Here is a tiny trained network, its code and every weight. The questions are about switching its units off for an input and a class, where a switched-off unit gives its printed mean instead of its output.

import numpy as np


def w(rows, s, z=0):
    codes = np.array(rows[::2]) - 128.0
    scale = np.full(codes.shape[1], s)
    scale[-1] = z or s
    return codes * scale


def norm(h):
    return h / np.sqrt((h * h).mean(-1, keepdims=True) + 1e-5)


def f(y):
    return np.maximum(y, 0)


def log_softmax(a):
    a = a - a.max(-1, keepdims=True)
    return a - np.log(np.exp(a).sum(-1, keepdims=True))


def net(x, mask):
    res = np.array(x, float).reshape(1, 8) / 4 @ E
    u = 0
    for l in range(4):
        y = f(norm(res) @ A[l][:, :-1].T + A[l][:, -1])
        res = res + np.where(mask[u : u + 7], y, B[l][:, -1]) @ B[l][:, :-1]
        u += 7
    return log_softmax(norm(res)[-1] @ U[:, :-1].T + U[:, -1])


A, B = {}, {}
E = w([
[97,134,128,129,186,138,209,80,160,213,144],'x0',
[126,127,129,128,128,128,127,124,129,127,127],'x1',
[124,126,130,128,132,128,123,130,129,129,125],'x2',
[94,77,139,222,93,101,93,140,104,130,210],'x3',
[132,129,125,127,127,125,131,129,129,127,132],'x4',
[125,129,127,128,127,128,132,127,130,124,128],'x5',
[91,105,4,121,120,147,107,114,83,156,101],'x6',
[128,130,127,128,131,123,128,132,130,128,128],'x7',
],0.026)
A[0] = w([
[166,132,151,117,91,123,51,147,118,2,99,197],'L0N0',
[131,160,147,121,162,127,117,205,123,140,95,39],'L0N1',
[186,132,115,63,112,139,81,135,129,73,78,37],'L0N2',
[150,131,79,117,91,123,29,156,93,20,85,103],'L0N3',
[171,155,160,34,143,124,178,116,157,84,34,169],'L0N4',
[93,127,27,146,126,122,97,125,103,152,101,1],'L0N5',
[142,140,42,38,137,143,142,114,125,126,19,90],'L0N6',
],0.024,0.0058)
B[0] = w([
[138,132,92,98,175,106,144,254,125,168,178,254],'L0N0',
[134,130,160,88,96,140,149,123,127,115,151,147],'L0N1',
[115,129,110,113,119,194,188,168,108,76,111,195],'L0N2',
[126,123,174,163,78,124,89,9,133,85,83,251],'L0N3',
[145,64,123,83,104,199,98,102,139,135,182,249],'L0N4',
[115,87,107,100,119,181,122,131,111,135,147,203],'L0N5',
[107,190,123,182,156,44,148,150,117,137,72,250],'L0N6',
],0.031,0.026)
A[1] = w([
[118,116,251,151,117,143,167,70,186,98,154,44],'L1N0',
[149,164,239,177,152,57,162,153,171,108,168,62],'L1N1',
[133,105,86,92,146,124,119,123,143,199,160,75],'L1N2',
[178,156,199,63,131,131,180,116,177,107,114,32],'L1N3',
[177,155,119,86,153,137,119,60,181,108,109,1],'L1N4',
[146,206,143,119,152,72,168,125,144,90,34,5],'L1N5',
[156,120,185,92,105,147,125,42,155,132,88,18],'L1N6',
],0.031,0.0025)
B[1] = w([
[91,196,126,115,59,147,173,48,87,126,35,228],'L1N0',
[124,204,150,185,115,83,152,145,94,28,33,238],'L1N1',
[102,141,96,154,212,156,157,170,137,71,68,250],'L1N2',
[118,54,76,145,152,165,126,119,111,137,177,196],'L1N3',
[119,98,144,160,222,171,122,118,149,138,135,162],'L1N4',
[150,214,249,153,82,87,192,40,151,120,96,234],'L1N5',
[76,81,141,205,170,78,55,98,157,134,130,197],'L1N6',
],0.02,0.016)
A[2] = w([
[149,171,128,106,165,100,170,120,160,225,151,93],'L2N0',
[173,121,122,103,133,85,99,98,161,167,134,60],'L2N1',
[157,156,175,111,187,65,166,104,199,252,193,9],'L2N2',
[169,126,105,125,120,112,102,117,167,145,112,54],'L2N3',
[218,185,150,101,86,94,160,115,181,173,134,37],'L2N4',
[158,156,133,100,187,94,160,103,202,190,137,65],'L2N5',
[156,199,135,119,183,54,152,112,162,251,144,2],'L2N6',
],0.031,0.0039)
B[2] = w([
[119,91,156,32,161,53,157,185,129,174,112,203],'L2N0',
[111,133,135,161,186,110,100,117,160,89,122,128],'L2N1',
[109,141,77,87,150,145,193,187,87,134,86,197],'L2N2',
[120,123,104,142,141,105,124,112,104,103,115,129],'L2N3',
[100,99,99,159,145,129,27,110,115,125,115,203],'L2N4',
[96,117,101,107,117,106,150,185,104,128,130,208],'L2N5',
[143,68,116,2,86,75,122,114,151,229,174,255],'L2N6',
],0.025,0.0088)
A[3] = w([
[168,172,131,163,163,19,95,203,139,130,119,71],'L3N0',
[145,156,109,95,115,118,83,120,179,143,110,2],'L3N1',
[182,100,235,105,130,151,133,5,207,119,126,72],'L3N2',
[137,88,96,161,68,96,36,91,118,140,162,21],'L3N3',
[78,103,66,143,177,140,131,57,134,231,140,59],'L3N4',
[117,128,124,157,189,116,100,162,142,134,95,123],'L3N5',
[112,79,183,161,100,73,33,22,143,118,106,31],'L3N6',
],0.031,0.003)
B[3] = w([
[149,148,156,174,110,68,64,67,174,238,215,222],'L3N0',
[123,146,134,154,163,150,176,135,103,162,164,135],'L3N1',
[111,150,62,251,192,83,82,131,109,106,86,190],'L3N2',
[163,105,91,22,173,201,197,190,164,156,172,186],'L3N3',
[111,81,158,164,200,92,77,27,180,176,135,242],'L3N4',
[197,122,168,165,103,179,73,83,141,77,168,179],'L3N5',
[175,135,111,54,81,211,165,246,107,68,163,252],'L3N6',
],0.02,0.022)
U = w([
[178,75,69,46,106,222,120,213,128,83,193,143],'0',
[113,228,140,190,72,96,182,86,86,41,10,189],'1',
[99,70,92,186,237,171,100,40,164,123,111,162],'2',
[94,141,133,90,162,8,171,82,141,227,89,7],'3',
[196,202,180,213,112,34,67,173,156,121,202,118],'4',
],0.013,0.0018)

Each question gives the input, the list of numbers given to net, and the class t.
The units are the neurons (one row each of A and B). Each row of codes is followed by its name. A weight is (code - 128) times the scale printed after its matrix; where a second scale follows, it is the last column's (A, B and U).
mask holds one flag per neuron, layer by layer. A switched-off neuron (its flag False) gives its mean, the last column of its row in B, instead of its output. The means were averaged over made-up inputs and are rounded, as every weight is.
A unit's drop is (log p(t) with every unit on - log p(t) with that unit switched off) / (log p(t) with every unit on - log p(t) with every unit switched off).
The circuit of an input: a set's keep is (log p(t) with only the set's units on - log p(t) with every unit switched off) / (log p(t) with every unit on - log p(t) with every unit switched off). Starting from the 12 units with the biggest drops (on a tie, the unit counted first), units are removed one at a time, each time the one whose removal leaves the highest keep (on an exact tie, the one counted first), for as long as the keep stays at least 0.8.
circuit, biggest first: the units of the circuit, biggest drop first
most important unit: the unit with the biggest drop
top k neurons: the k neurons with the biggest drops, biggest first
k most important neurons of layer l: the k neurons of layer l with the biggest drops, biggest first
drop of u: that unit's drop, to one decimal
input [-1,-6,3,-1,6,7,-8,2], class 0: circuit, biggest first	[L0N6]
input [1,8,-2,-4,-8,5,7,-3], class 3: circuit, biggest first	[L0N6; L2N6]
input [-3,8,-3,6,3,1,2,7], class 0: top 2 neurons	[L0N6; L0N3]
input [-2,8,-4,-6,-1,-2,1,-5], class 1: top 2 neurons	[L0N6; L0N2]
input [5,-4,-6,-7,1,-8,-6,3], class 2: 2 most important neurons of layer 0	[L0N0; L0N4]
input [0,-7,-2,-8,-1,-5,6,-6], class 1: top 4 neurons	[L0N6; L0N0; L0N2; L0N4]
input [4,2,4,-1,1,-7,1,0], class 3: top 2 neurons	[L0N3; L0N4]
input [-1,-3,-6,-1,-6,-4,2,-7], class 1: top 2 neurons	[L0N6; L0N3]
input [4,-4,-1,6,-2,-2,-1,-3], class 1: top 3 neurons	[L0N0; L0N4; L0N5]
input [2,7,5,-5,-1,8,6,2], class 3: top 2 neurons	[L0N6; L0N3]
input [8,3,-3,6,-6,-2,-2,7], class 1: top 3 neurons	[L0N0; L0N4; L0N5]
input [-4,8,-7,-6,3,2,2,4], class 1: top 2 neurons	[L0N6; L0N2]
input [-1,4,3,8,0,1,8,3], class 0: top 2 neurons	[L0N0; L3N6]
input [0,-3,-4,5,-2,3,2,-4], class 0: most important unit	L0N0
input [-3,2,-3,-8,8,-6,3,4], class 1: 2 most important neurons of layer 0	[L0N6; L0N2]
input [0,-5,-6,0,-4,2,-8,-6], class 0: top 2 neurons	[L0N6; L0N3]
input [-7,-7,6,-3,-3,6,7,2], class 1: 2 most important neurons of layer 0	[L0N6; L0N3]
input [5,8,2,-3,-7,1,6,-3], class 3: drop of L0N6	3.4
input [2,-5,6,-3,-8,1,7,-4], class 3: drop of L0N6	2.6
input [-2,-5,8,3,2,2,7,-8], class 0: most important unit	L3N6
input [3,2,-2,-4,-3,0,2,7], class 3: drop of L0N6	4.5
